Here is a tiny trained network, its code and every weight. The questions are about switching its units off for an input and a class, where a switched-off unit gives its printed mean instead of its output.

import numpy as np


def w(rows, s, z=0):
    codes = np.array(rows[::2]) - 128.0
    scale = np.full(codes.shape[1], s)
    scale[-1] = z or s
    return codes * scale


def norm(h):
    return h / np.sqrt((h * h).mean(-1, keepdims=True) + 1e-5)


def f(y):
    return y / 2 * (1 + np.tanh(0.7978845608 * (y + 0.044715 * y**3)))


def log_softmax(a):
    a = a - a.max(-1, keepdims=True)
    return a - np.log(np.exp(a).sum(-1, keepdims=True))


def net(x, mask):
    res = np.array(x, float).reshape(1, 7) / 4 @ E
    u = 0
    for l in range(4):
        y = f(norm(res) @ A[l][:, :-1].T + A[l][:, -1])
        res = res + np.where(mask[u : u + 3], y, B[l][:, -1]) @ B[l][:, :-1]
        u += 3
    return log_softmax(norm(res)[-1] @ U[:, :-1].T + U[:, -1])


A, B = {}, {}
E = w([
[70,1,193,163,98,135,104,202,73,127,134],'x0',
[144,123,114,120,113,123,131,147,129,131,120],'x1',
[172,84,222,62,200,142,112,136,93,137,101],'x2',
[118,138,132,137,138,147,144,136,130,119,118],'x3',
[128,119,107,127,144,140,118,124,112,142,147],'x4',
[132,126,127,146,140,118,131,127,131,140,116],'x5',
[83,25,125,156,81,87,224,144,43,114,155],'x6',
],0.0099)
A[0] = w([
[70,138,107,160,69,182,2,150,163,149,71,127],'0.n1',
[194,118,168,61,131,147,247,27,80,180,114,86],'0.n2',
[121,177,52,183,73,106,214,68,110,101,162,2],'0.n3',
],0.0065,0.0087)
B[0] = w([
[129,126,95,198,169,102,66,144,86,44,65,251],'0.n1',
[152,9,18,99,151,118,146,114,128,23,24,243],'0.n2',
[174,59,175,126,93,143,210,30,138,168,181,227],'0.n3',
],0.012,0.0033)
A[1] = w([
[254,219,63,104,183,166,109,49,218,78,127,103],'1.n1',
[41,170,140,239,23,141,87,77,157,127,137,255],'1.n2',
[190,129,169,32,204,160,66,179,154,155,90,134],'1.n3',
],0.0064,0.0028)
B[1] = w([
[28,47,121,146,50,139,234,164,2,172,113,254],'1.n1',
[115,179,53,72,158,110,51,134,146,161,94,207],'1.n2',
[172,115,222,135,154,127,180,86,218,114,193,210],'1.n3',
],0.0097,0.0079)
A[2] = w([
[182,143,152,47,232,89,113,131,178,62,164,111],'2.n1',
[247,138,254,180,179,228,32,228,228,166,206,3],'2.n2',
[187,79,179,121,107,103,243,115,191,185,221,180],'2.n3',
],0.006,0.0025)
B[2] = w([
[20,57,104,255,50,8,77,161,38,140,51,154],'2.n1',
[48,224,213,243,76,50,71,232,148,49,225,190],'2.n2',
[183,197,119,8,85,215,109,66,208,214,59,254],'2.n3',
],0.0089,0.0067)
A[3] = w([
[45,189,74,143,73,97,149,175,63,236,123,42],'3.n1',
[33,137,63,45,92,75,162,210,119,118,188,2],'3.n2',
[123,67,254,73,168,181,180,146,119,167,126,111],'3.n3',
],0.0068,0.0053)
B[3] = w([
[138,147,252,180,142,77,86,149,174,94,206,236],'3.n1',
[95,123,218,183,117,133,135,81,147,13,132,157],'3.n2',
[174,162,99,98,164,146,169,46,159,183,180,253],'3.n3',
],0.016,0.0046)
U = w([
[77,160,230,188,122,83,113,164,135,93,211,78],'0',
[180,131,123,51,136,146,204,71,151,226,172,52],'1',
[115,87,8,118,179,111,108,181,82,28,22,252],'2',
],0.013,0.0031)

Each question gives the input, the list of numbers given to net, and the class t.
The units are the neurons (one row each of A and B). Each row of codes is followed by its name. A weight is (code - 128) times the scale printed after its matrix; where a second scale follows, it is the last column's (A, B and U).
mask holds one flag per neuron, layer by layer. A switched-off neuron (its flag False) gives its mean, the last column of its row in B, instead of its output. The means were averaged over made-up inputs and are rounded, as every weight is.
A unit's drop is (log p(t) with every unit on - log p(t) with that unit switched off) / (log p(t) with every unit on - log p(t) with every unit switched off).
The circuit of an input: a set's keep is (log p(t) with only the set's units on - log p(t) with every unit switched off) / (log p(t) with every unit on - log p(t) with every unit switched off). Starting from all 12 units, units are removed one at a time, each time the one whose removal leaves the highest keep (on an exact tie, the one counted first), for as long as the keep stays at least 0.8.
circuit, biggest first: the units of the circuit, biggest drop first
unit that matters most: the unit with the biggest drop
k most important neurons: the k neurons with the biggest drops, biggest first
drop when u is switched off: that unit's drop, to one decimal
input [6,-8,4,6,-5,-4,2], class 1: unit that matters most -> 3.n3
input [-7,1,-4,8,-2,-2,-7], class 0: circuit, biggest first -> 1.n1; 3.n1
input [0,1,6,-6,1,6,2], class 2: 4 most important neurons -> 0.n2; 1.n1; 2.n1; 0.n3
input [0,-8,-3,-4,3,-8,7], class 1: 3 most important neurons -> 0.n3; 0.n1; 1.n1
input [1,-4,6,3,5,0,-1], class 0: 4 most important neurons -> 1.n1; 2.n2; 2.n1; 0.n3
input [2,0,7,4,-3,-5,3], class 1: 2 most important neurons -> 3.n3; 0.n1
input [-1,3,-8,6,1,-5,-7], class 0: circuit, biggest first -> 3.n1; 1.n1
input [-2,6,-7,-6,-6,3,-8], class 0: 2 most important neurons -> 1.n1; 3.n1
input [0,5,-2,8,-3,-4,5], class 1: 2 most important neurons -> 0.n1; 0.n3
input [0,3,8,2,3,4,1], class 2: 3 most important neurons -> 0.n2; 2.n1; 1.n1
input [0,0,-1,6,-7,5,6], class 1: 3 most important neurons -> 0.n1; 1.n1; 2.n2
input [-8,6,-5,-1,-1,6,-3], class 0: 2 most important neurons -> 1.n1; 3.n1
input [1,7,8,-6,0,-7,-7], class 0: 4 most important neurons -> 2.n2; 0.n3; 2.n1; 0.n2
input [1,4,-3,5,-4,-3,-4], class 2: circuit, biggest first -> 0.n1
input [-5,-7,-2,8,-4,7,0], class 0: 2 most important neurons -> 1.n1; 1.n3
input [-1,8,8,0,2,7,7], class 2: drop when 1.n1 is switched off -> 0.1
input [6,4,-6,-7,2,2,-3], class 2: drop when 0.n1 is switched off -> 0.1
input [-7,2,5,-1,4,-5,2], class 2: drop when 0.n2 is switched off -> 1.2
